In the rows, 128 means zero.
Facts:
boklu β trusam; branuvo β gobonuk; brarim β loskon; brestim β flakogra; bribre β grofon; bubam β midri
bubam β nukla; budra β loskon; bukor β ploplok; bukor β klustas; dadrul β zokos; deki β gredrim
donadas β tadrar; drabro β moror; dradra β plabrum; dradra β zoplun; dradra β loskon; drafom β zokos
drafom β loskon; drebefes β budra; drebefes β midri; drebefes β loskon; drinam β gobonuk; drofur β kolur
dubil β sugrom; dubra β neflar; feman β klastam; fitre β tigrar; fitre β zokos; flakogra β loskon
flapum β gredrim; flitur β klustas; flitur β gredrim; flodel β tutem; fofor β nitodruk; fofor β klastam
fofor β loskon; folol β patrel; fudo β gredrim; gobonuk β brarim; gokan β stevir; gradro β nodor
gragril β lapebe; graplon β fitre; graplon β nukla; gredrim β flakogra; gredrim β loskon; grepen β lezar
grepen β graplon; grepen β tipor; groflubros β nukla; grofon β patrel; grofon β gregrun; gruva β muke
kagegik β gomi; kagegik β budra; klazi β flapum; kledreklal β patrel; kledreklal β nukla; klefis β branuvo
klesto β kladrin; klostar β minudrus; klustas β klastam; klutrir β dronim; koflevo β trunepa; koflevo β drofur
kolur β budra; kolur β gredrim; kolur β drilar; kozi β bregis; kozi β loskon; kugrek β kolur
kugrek β muke; kugrek β loskon; lakla β plakle; lapebe β klastam; lapebe β loskon; lefla β flodel
lezar β loskon; likliple β brarim; likliple β kolur; likliple β datas; mevin β votum; midri β brarim
midri β nukla; miflum β zoplun; minudrus β pugu; mizok β nodor; moror β rogon; muke β fitre
muke β brarim; neflar β nukla; neflar β loskon; nikla β skirik; nitodruk β lapebe; nomek β flakogra
nomek β tipor; nomek β gregrun; nomek β pladru; nukla β brarim; plabe β gregrun; pladru β loskon
plafir β gregrun; plakle β nodor; plakle β loskon; ploplok β raskes; ploplok β loskon; pluplupi β budra
pluplupi β drilar; pluvun β vobres; pluvun β plinu; pluvun β kligrus; pode β nukla; posin β nodor
pudodin β budra; pudodin β flapum; pugu β flotror; pugu β bafitren; radok β pladru; radok β loskon
raskes β loskon; restan β budra; reze β neflar; ribra β graplon; rogon β nukla; rogon β kagegik
rola β tutem; rupu β klazi; sabun β restan; sazaklem β lapebe; sekufel β midri; sekufel β traflas
sivutar β lezar; skevi β raskes; skevi β drilar; skevi β kagegik; skevistur β trefle; skirik β zokos
skudrok β stokle; skudrok β nodor; soza β fitre; stadus β budra; staklam β brarim; staklam β gadrun
staklam β kagegik; statel β nukla; stedimuk β muke; stefen β gredrim; stevir β trunepa; stevir β flakogra
stokle β drilar; stoskerim β fitre; stunas β trunepa; stunas β gredrim; stunas β tutem; sugrom β flakogra
sugrom β tutem; talitar β drilar; talitar β klutrir; tezim β nukla; tezim β loskon; tigrar β gomi
tigrar β gredrim; tipor β brarim; tipor β fudo; tipor β kagegik; traflas β tigrar; trastok β fitre
trastok β rola; tredreplik β skirik; tredreplik β plinu; treflas β flakogra; trefle β gredrim; trotrak β sugrom
trotrak β pluplupi; trugrur β loskon; trunepa β patrel; trunepa β dronim; tuletak β nukla; tuletak β loskon
tutem β brarim; vagril β flakogra; vagril β nukla; vagril β gregrun; vizi β zokos; vobres β neflar
vonum β drafom; voruplu β statel; voruplu β kligrus; votum β raskes; vurel β pladru; zakes β pladru
zakes β kledreklal; zapos β minudrus; zapos β tutem; zokos β loskon; zolis β trunepa; zolis β tutem
zuves β soza; bafitren α 422; beti α 378; boklu α 494; branuvo α 422; brarim α 494
bregis α 494; brestim α 494; bribre α 494; bubam α 422; budra α 378; bukor α 494
dadrul α 494; datas α 494; deki α 494; donadas α 494; drabro α 461; dradra α 378
drafom α 422; drebefes α 378; drilar α 494; drinam α 494; drofur α 494; dronim α 461
dubil α 494; dubra α 494; feman α 494; fitre α 494; flakogra α 494; flapum α 461
flitur α 494; flodel α 494; flotror α 378; fofor α 378; folol α 422; fudo α 494
gadrun α 422; gobonuk α 422; gokan α 494; gomi α 494; gradro α 494; gragril α 461
graplon α 494; gredrim α 378; gregrun α 494; grepen α 494; groflubros α 461; grofon α 494
gruva α 494; kagegik α 494; kladrin α 422; klastam α 494; klazi α 422; kledreklal α 494
klefis α 378; klesto α 494; kligrus α 494; klostar α 494; klustas α 378; klutrir α 494
koflevo α 422; kolur α 422; kozi α 494; kugrek α 378; lakla α 494; lapebe α 422
lefla α 378; lezar α 378; likliple α 378; loskon α 494; mevin α 494; midran α 461
midri α 494; miflum α 378; minudrus α 494; mistol α 494; mizok α 422; moror α 378
muke α 494; neflar α 494; nikla α 422; nitodruk α 494; nodor α 494; nomek α 378
nukla α 461; patrel α 494; peklidre α 422; plabe α 494; plabrum α 494; pladru α 494
plafir α 378; plakle α 422; plinu α 494; ploplok α 422; pluplupi α 494; pluvun α 494
pode α 378; posin α 378; pudodin α 494; pugu α 494; radok α 422; raskes α 422
restan α 378; reze α 422; ribra α 494; rogon α 494; rola α 378; rupu α 461
sabun α 461; sazaklem α 494; sekufel α 494; sivutar α 494; skevi α 494; skevistur α 422
skirik α 461; skudrok α 378; soza α 494; stadus α 494; staklam α 494; statel α 494
stedimuk α 378; stefen α 378; stevir α 378; stokle α 494; stoskerim α 494; stunas α 461
sugrom α 494; tadrar α 494; talitar α 494; tezim α 422; tigrar α 422; tipor α 494
traflas α 422; trastok α 422; tredreplik α 422; treflas α 461; trefle α 461; trotrak α 494
trugrur α 494; trunepa α 378; trusam α 494; tuletak α 494; tutem α 494; vagril α 494
vizi α 378; vobres α 494; vonum α 494; voruplu α 494; votum α 461; vurel α 494
zakes α 494; zapos α 494; zokos α 378; zolis α 378; zoplun α 494; zuves α 494

Known rows:
[123 111 133 113 132 106 122 142 133 139 120 133 138 107 131 129 153 119
 130 121 166 119 129 126 127 120 110 137 129 120 128 156 123 130 131 143
 133 120 163 137 147 105 128 141 141  85 124 129 145] : talitar
[120 107 136 113 126 104 125 126 144 136 116 134 134 106 141 127 165 120
 130 117 159 128 126 128 131 117 116 139 144 120 127 144 123 131 129 139
 128 128 155 147 156 106 132 140 137  86 126 125 141] : klutrir
[127 129 119  93 166 123  97 105 118 126 100 131 159 114 124 136 155 108
 125 126 139 124  95 142 138 141 103 157 151 158 132 114 103 120 160 175
 147 139 116 125 145  75  87 146 156 103  83 112 130] : muke
[104 115 146 110 117  99 131 114 153 146 126 129 131 108 145 117 150 129
 132 123 181 135 150 116 153 117 118 146 147 109 120 147 117 129 143 120
 126 141 116 152 167 128 137 133 138  76 126 113 137] : brestim
[141 200 129 108 141 156 123 153 111 132 137 110 131 101 116  87  90 154
 170 149 168  58 140 106 140 156 140 147 158 127 152 106 165 125 102 138
 176  88 119 188 106 197 142  88  98 248 142  61  99] : flapum
[131 146 146 154 103 139 145 102 134 155 117  79 110 146 122 142  70 142
 131 143  77 170 133  90  98 135 143 112 113 120 109 104 125 121 112 100
 113 116 113 124  99 132 109 132  82 174 143 189 129] : plafir
[121 102 136 129 110 107 121 134 144 125 127 140 144 121 142 128 169 113
 127 109 153 125 132 124 142 126 104 137 123 124 129 136 121 127 129 134
 134 123 151 142 153 107 134 142 138  94 120 117 133] : dubra
[164 141 115 120 100 166 137 131 113  96 157 147 107 162 109 125  76 150
 131 119  96 129 131 162 127 123 167  99 112 153 139 120 137 125 123 113
 103 114  97  64 124 173 187 105 147 128 158 116 132] : reze
[118 118 148 131  26 127 121 118 149 137 139 165 156 147 154 141 161 101
 148 106 119 107 128 112 160 137  96 145 107 131 154 122 124  96 118 126
 145 118 141 165 128 109 124 169 143  37 103 135 135] : statel
[129 138  96 143 153 166 140 135 103  88 166 149 101 166 108 119  88 146
 116 131  73 126 136 170 126 119 185 100 112 129 136 134 141 136 142 111
 100 159  68  70 104 183 169  95 146 128 151 111 115] : radok
[161 139 113 110 129 170 129 124 110  97 147 135 109 161 102 119  77 151
 140 121  91 137 126 161 120 128 179 107 122 152 138 119 131 125 131 125
 100 114  95  64 132 173 192 108 149 129 163 119 134] : nikla
[119 107 131 116 140 110 119 123 137 126 117 132 141 114 139 127 169 112
 129 112 156 128 129 128 137 130 111 140 134 126 126 141 116 128 133 149
 133 122 151 137 157 104 131 142 142  99 118 122 133] : zuves
[119 110 140 112 123 101 122 125 144 132 122 131 139 108 142 127 155 123
 124 123 176 131 135 128 140 120 109 139 143 120 120 140 116 130 139 131
 129 126 141 138 162 107 129 138 140  92 120 119 137] : dubil
[119 109 132 113 131 108 125 130 141 132 114 135 139 111 138 127 166 120
 126 119 156 125 124 130 136 120 112 139 140 122 127 140 122 132 128 142
 128 125 154 146 147 103 128 139 140  92 124 119 136] : donadas
[155 161 109 108 148 140 106 120 118 106 134 133 107 112 140 112 112 158
 143 160 148  97 122 125 103 163 156 145 170 123 158 100 189 114 122 106
 140 123 175 168 111 156 137 125 103 233 134 122 112] : midran
[116 101 120 113 140 107 131 127 146 138  97 138 125 110 146 128 180 121
 126 117 136 122 107 130 128 114 126 131 160 121 128 143 130 135 113 145
 127 141 171 155 143  98 124 143 140  89 128 121 134] : bregis
[ 67  93  99 171 190 114 138 143 131 115 134 155 122 126 146 123 200 103
 100 128 106 112 125 142 136 117 134 130 127  89 124 162 136 150 140 131
 125 202 123 160 108 116  99 123 135  89 109 107 104] : loskon

Rows:
No name comes twice in this set of rows, the named rows included.
[118 145 131 186 157 143 140 126 113 142 126  89 122 152 109 145  81 128
 115 150  63 160 134 105 101 135 133 110  87 117 107 117 121 133 128 110
 124 145  93 114  76 134  80 120  84 203 124 176 112] | kugrek
[119 119 151 103 113  83 124 100 159 155 138 124 129  98 146 121 132 138
 115 135 230 150 159 122 153 102 100 148 153 118 108 135 106 131 164 103
 121 142  94 135 181 124 125 125 143  83 118 103 140] | sugrom
[150 181 113  90 148 181 144 182  81 139 153 133 113 133  71 122  38 154
 157 137 114  95 132 151 117 110 169 106  99 138 143 167 133 133 124 141
 123  87  91  68  97 191 173  95 150 118 165 121 157] | kolur
[144 145 139 162 128 144 135 113 120 145 107  83 123 147 112 146  71 132
 124 145  78 166 123 102 100 137 128 115 100 139 105  99 119 127 117 117
 122 116 107 110  91 121  89 128  86 205 133 181 120] | stedimuk
[175 173  93  86 126 183 130 114  94 126 135 148 115 145  93 140  54 152
 118 152  91 120  91 194 125 111 156 110 161 188 147  93 130 130 149 135
 116 139  59  53  95 139 108 102 170 131 114 107 136] | gobonuk
[121 111 124 103 147 111 128 149 133 147 100 140 127 104 135 137 162 119
 128 126 153 115 115 125 118 113 124 136 141 116 131 165 133 134 116 146
 129 126 185 149 138  98 119 146 142  79 132 136 151] | drilar
[160 203 116 115  38 169  90  95 111 124 165 170 138 144 137 141  92 140
 152 170 115  74 114 126 140 180 120 161 144 156 190  59 181  79 142  97
 170 131 119 172  66 145  78 151 123 175  70 114 108] | nukla
[172 149 107 103 126 167 132 128 105 108 145 140 109 148 103 127  68 155
 129 130  99 130 112 174 120 116 166 106 137 165 138 112 134 129 130 126
 107 115  90  58 123 159 166  99 155 138 146 114 137] | branuvo
[184 137 120 136 123 164 123 158 136 118 124 165  99 172 111 130 102 150
 114 112 124 134 120 158 132 123 172 109  69 183 133 119 137 135 119 105
  98 127 118  51 123 187 189 107 154 177 175  84 125] | mizok
[162 147 113 101 139 170 131 126 103  99 140 132 112 159 100 115  73 149
 145 119  89 132 123 159 126 129 182 106 118 161 137 117 127 126 127 140
 105 106  93  65 132 174 194 103 146 136 162 113 129] | traflas
[156 145 110 103 111 163 140 115 114 106 151 138  97 155 111 119  66 159
 143 125  88 135 124 159 121 117 188 103 137 147 139 121 141 120 127 115
  93 119  96  74 127 173 192 110 147 108 165 132 139] | folol
[128 135 139 155 166 143 125  99 118 128 102  73 125 160 112 133  82 126
 137 134  64 179 135  89  98 159 145 119  90 136 100 102 108 117 132 124
 120 122 108 104 106 130 118 136  80 207 141 187 116] | vizi
[ 82 180 150 192 139 154 178 141 122 178 121  73 117 146 103 108  72 134
 139 143  80 126 154  81 145 119 146 114  98 105  99 124 105 142 102 114
 142 140  18 160  81 190  94  81  70 205 147 113  86] | gredrim
[116 134 132 193 141 143 148 124 124 141 127  93 115 155 118 142  85 129
 111 147  59 160 133 105 102 137 137 107  91 117 105 111 125 135 117 101
 120 150  97 122  76 133  88 120  81 198 133 177 109] | dradra
[163 145 116 102 113 162 138 120 114 107 153 138 104 151 106 121  65 161
 135 130 106 136 134 161 122 115 176 103 129 150 135 122 134 124 133 114
 100 116  88  66 130 176 187 104 150 121 161 120 137] | koflevo

Now the same things, written a new way:
Known rows:
[131 175  78 143 158 159 124 137 137 133 110 119  74 117 100 102 118 114
 138 119 108 141 116 118 165 123 108] : flitur
[138 171 101 134 133 158 112 144 130 118 118 110  89 114 127 104 137 123
 127 104 128 146  87 116 165 116 113] : nitodruk
[ 67 143 149 154 164 159 167 153 157 111 120 160 144 161 113  63  66 125
 140 125 195 196 156 154 203  97 128] : stunas
[109 103 179  84 134 113 164 133 163 100 109 148  24 153 180 101 127 125
 196 148 146 226 142 149 129  86 116] : skudrok
[133 127 107 131 146 163 115 156 129 115 150 140  68 129 138 103 147 134
  92 136  71 148 123 107 123 135 139] : pluvun
[125 161  91 137 153 158 112 138 116  97 133 133  86 122 125 121 148 116
 126 141  95 131 116  92 152 141 118] : kozi
[143 141 133 116 155 124  92 146 100 133 117 113 135 133 175 115 132 137
 105 154 113 138  95  95 165 181 131] : datas
[ 98 130 183 138 160 110 151 146 122  84 140 160 199 153 153  75  82 108
 133 139 214 190 123 123 210 115 160] : dronim
[102 185 125 128  49 156 106 158 181  83 123 163  99 118 162 160  70  80
 176 124 182 141  55 142 190 116  90] : lapebe
[129 166  99 133 146 145 112 149 135 168 124 120 104 121 142  98 109 141
 129 126 101 135 127 122 147 137 115] : tipor
[129 155  93 130 160 145 143 136 122 134 138 131 110 121 114 128 135 120
 123 141  97 126 111 112 159 151 124] : brestim
[149 136  62 127 139 146 114 144 132 129  82 121  81 134 116 109  90 102
 103 110 117 149 109 133 130 144 176] : pugu
[133 153  94 136 142 159 114 158 131 126 142 131  83 113 137  94 137 133
 113 120  97 136 120 108 118 123 135] : dubra
[130 140  87 126 148 147 103 141 111 108 136 140 105 134 105 132 152 108
 121 150 104 138 104  77 147 150 128] : vonum
[153 158 149 122 134 110 137 157 124 137 170 104 146 107 168 111 142 143
  92 115 138 123  87 141 166 135 140] : gregrun
[110 114 144  87 114 100 156 131 167  82 101 158  30 144 152 119 124 106
 217 129 159 219 148 134  91  68 140] : posin
[128 173  61 147 161 129 125 138 136 163 123 126  92 116  85 107  97 115
 153 124 112 144 123 118 130 132 125] : deki

Rows:
No name comes twice in this set of rows, the named rows included.
[ 77 164 112 172 149 171 141 138 134  36 108 169 147 148 125  91 103  89
 168  98 221 179 134  99 183  82 145] | gragril
[ 77 150 152 160 162 156 168 150 141  88 142 162 160 145 135  64  86 118
 136 111 211 185 148 139 202  85 128] | treflas
[158 154 147 115 139 102 140 145 112 140 167 114 155 113 153 120 131 135
  93 128 122 122  95 129 163 161 152] | patrel

Now the same things, written a new way:
Known rows:
[133  74 149 114 111 158 115 117 114 118 167  71 100 114] : grepen
[120  74 172  97 151 158 104 110  90 130 144 111  81 129] : gregrun
[134  70 149 111 123 163 112 131  93 127 167  94  98 114] : vagril
[142 126 137 137 112 199 181 172  95 131 118 167  87 139] : plafir
[124  78 152 114 109 153 124 106 137 108 148  81 104 113] : zuves
[120 216  99  97 160 182 126 180 114  81 146 176 110 137] : mizok
[155 154 126 138  92 188 192 156 122 122 125 155  99 137] : likliple
[127 108 162 103 133 148 107  85 119 124 153  99  91 131] : brarim
[117 101 154  97 150 144 133 111 147 132 156 118 106 117] : minudrus
[129 117 160 114 146 145 119 110 104 118 153  94  86 120] : bregis
[153 112 161  93 181 192 102 196 171 107 134 112  72 135] : trefle
[141 195 135 132  81 183 215 177 108 109 128 157  98 139] : skudrok
[131  68 154 116 136 127 122 121 109 110 165 119  85 120] : vobres
[122 145  98  93 185 198 100 175 101 102 143 202 110 137] : folol
[140 141 127 140 101 186 199 158 132 124 124 142  95 142] : klefis
[153 177 142 131 122 176 187 131 113 120 111 173  81 152] : budra
[125 200  98 112 217 184 104 156 116  98 132 178  94 136] : lapebe

Rows:
No name comes twice in this set of rows, the named rows included.
[124  88 145 112 119 153 129 114 126 124 170  71 103 120] | drinam
[130  76 154 113 125 158 118 132  97 123 169  97  95 114] | zakes
[131 206 101 107 196 179 100 149 114  94 137 188  96 143] | raskes
[145 172 139 148 113 185 180 145 113 122 113 162  82 142] | lezar
[136  71 148 110 119 144 117 115 108 121 171  81  93 126] | rogon
[145 132 130 139 110 178 193 154 114 121 125 155  84 149] | moror
[126 133 157 108 111 146 134 135 103 108 169  84  95 116] | lakla
[137  88 149 119 120 150 116 119 101 120 173  89  90 117] | tuletak
[150 135 163 106 172 180 111 209 167 105 149 109  66 138] | votum
[122 139 156 101 105 145 140 137 101 105 169  80 100 118] | gradro
[130 101 155 113 111 152 117  90 127 117 151  90  98 120] | muke
[135 102 155  93 128 151 122 112 109 120 150 105 103 117] | drofur
[140 105 146 104 112 149 131 125 106 112 170  75 102 116] | skevi
[144 155 144 117 119 195 182 150 111 130 105 202  94 141] | trunepa
[132 182  97 112 183 192 100 166 106  94 148 178 101 132] | radok

